Below are the code and all the weights of a small trained network. Each question names an input and a class and asks about switching units off, where a switched-off unit gives its printed mean instead of its output.

import numpy as np


def w(rows, s, z=0):
    codes = np.array(rows[::2]) - 128.0
    scale = np.full(codes.shape[1], s)
    scale[-1] = z or s
    return codes * scale


def f(y):
    return np.maximum(y, 0)


def log_softmax(a):
    a = a - a.max(-1, keepdims=True)
    return a - np.log(np.exp(a).sum(-1, keepdims=True))


def net(x, mask):
    res = np.array(x, float).reshape(1, 3) / 4 @ E
    y = f(res @ A[0][:, :-1].T + A[0][:, -1])
    res = res + np.where(mask, y, B[0][:, -1]) @ B[0][:, :-1]
    return log_softmax(res[-1] @ U[:, :-1].T + U[:, -1])


A, B = {}, {}
E = w([
[162,83,220,127,94,40,137],'x0',
[147,113,38,130,55,104,254],'x1',
[117,223,113,36,120,57,143],'x2',
],0.011)
A[0] = w([
[213,89,248,119,79,112,81,195],'N1',
[102,142,16,106,140,170,127,162],'N2',
[143,144,147,119,119,101,179,193],'N3',
[153,131,126,109,126,77,140,184],'N4',
[38,219,101,108,121,125,34,236],'N5',
[158,125,177,221,177,191,101,230],'N6',
[116,166,133,127,169,188,99,220],'N7',
[140,70,146,189,165,170,153,222],'N8',
[100,68,120,164,103,119,216,126],'N9',
[150,161,116,119,86,112,159,252],'N10',
],0.014,0.0035)
B[0] = w([
[110,87,56,170,143,133,158,253],'N1',
[125,95,60,143,184,177,195,230],'N2',
[166,165,63,150,212,160,170,185],'N3',
[126,191,107,208,175,88,168,182],'N4',
[225,192,125,111,187,66,81,230],'N5',
[97,89,121,169,209,115,39,240],'N6',
[99,228,153,143,172,59,103,203],'N7',
[52,2,89,135,97,59,45,216],'N8',
[111,46,15,15,163,98,147,206],'N9',
[158,175,80,112,160,166,218,201],'N10',
],0.0095,0.015)
U = w([
[220,189,72,185,194,112,248,225],'0',
[186,154,176,194,106,171,145,3],'1',
[208,115,254,147,76,107,144,33],'2',
[141,128,217,33,129,118,125,48],'3',
[103,64,97,223,123,100,65,207],'4',
[174,193,146,87,180,65,3,182],'5',
[147,87,58,33,70,92,127,27],'6',
],0.0079,0.0023)

Each question gives the input, the list of numbers given to net, and the class t.
The units are the neurons (one row each of A and B). Each row of codes is followed by its name. A weight is (code - 128) times the scale printed after its matrix; where a second scale follows, it is the last column's (A, B and U).
mask holds one flag per neuron, in row order. A switched-off neuron (its flag False) gives its mean, the last column of its row in B, instead of its output. The means were averaged over made-up inputs and are rounded, as every weight is.
A unit's drop is (log p(t) with every unit on - log p(t) with that unit switched off) / (log p(t) with every unit on - log p(t) with every unit switched off).
The circuit of an input: a set's keep is (log p(t) with only the set's units on - log p(t) with every unit switched off) / (log p(t) with every unit on - log p(t) with every unit switched off). Starting from all 10 units, units are removed one at a time, each time the one whose removal leaves the highest keep (on an exact tie, the one counted first), for as long as the keep stays at least 0.8.
circuit, biggest first: the units of the circuit, biggest drop first
most important unit: the unit with the biggest drop
top k neurons: the k neurons with the biggest drops, biggest first
drop when u is switched off: that unit's drop, to one decimal
input [-1,-2,5], class 5: circuit, biggest first	N1
input [-3,-2,4], class 5: top 2 neurons	N1; N5
input [-7,1,-2], class 4: top 4 neurons	N10; N3; N4; N8
input [-4,-1,-1], class 5: circuit, biggest first	N1; N10
input [-8,7,-5], class 6: top 2 neurons	N9; N8
input [3,-3,0], class 4: circuit, biggest first	N5; N10
input [-3,-2,-2], class 5: circuit, biggest first	N1; N7
input [7,-3,3], class 0: top 2 neurons	N8; N6
input [5,-5,4], class 0: top 2 neurons	N1; N8
input [0,5,-7], class 4: top 4 neurons	N8; N6; N10; N5
input [-5,-2,-2], class 5: circuit, biggest first	N1; N7
input [7,-7,2], class 4: top 2 neurons	N1; N10
input [-1,1,-1], class 6: top 2 neurons	N6; N4
input [-6,-2,4], class 5: most important unit	N5
input [8,4,-5], class 6: top 3 neurons	N9; N6; N7
input [-2,7,-3], class 6: drop when N9 is switched off	0.6
input [4,-5,7], class 0: drop when N4 is switched off	0.3
input [1,5,-7], class 6: drop when N9 is switched off	0.9
input [7,-6,0], class 4: drop when N1 is switched off	0.4
input [3,6,-3], class 6: circuit, biggest first	N9
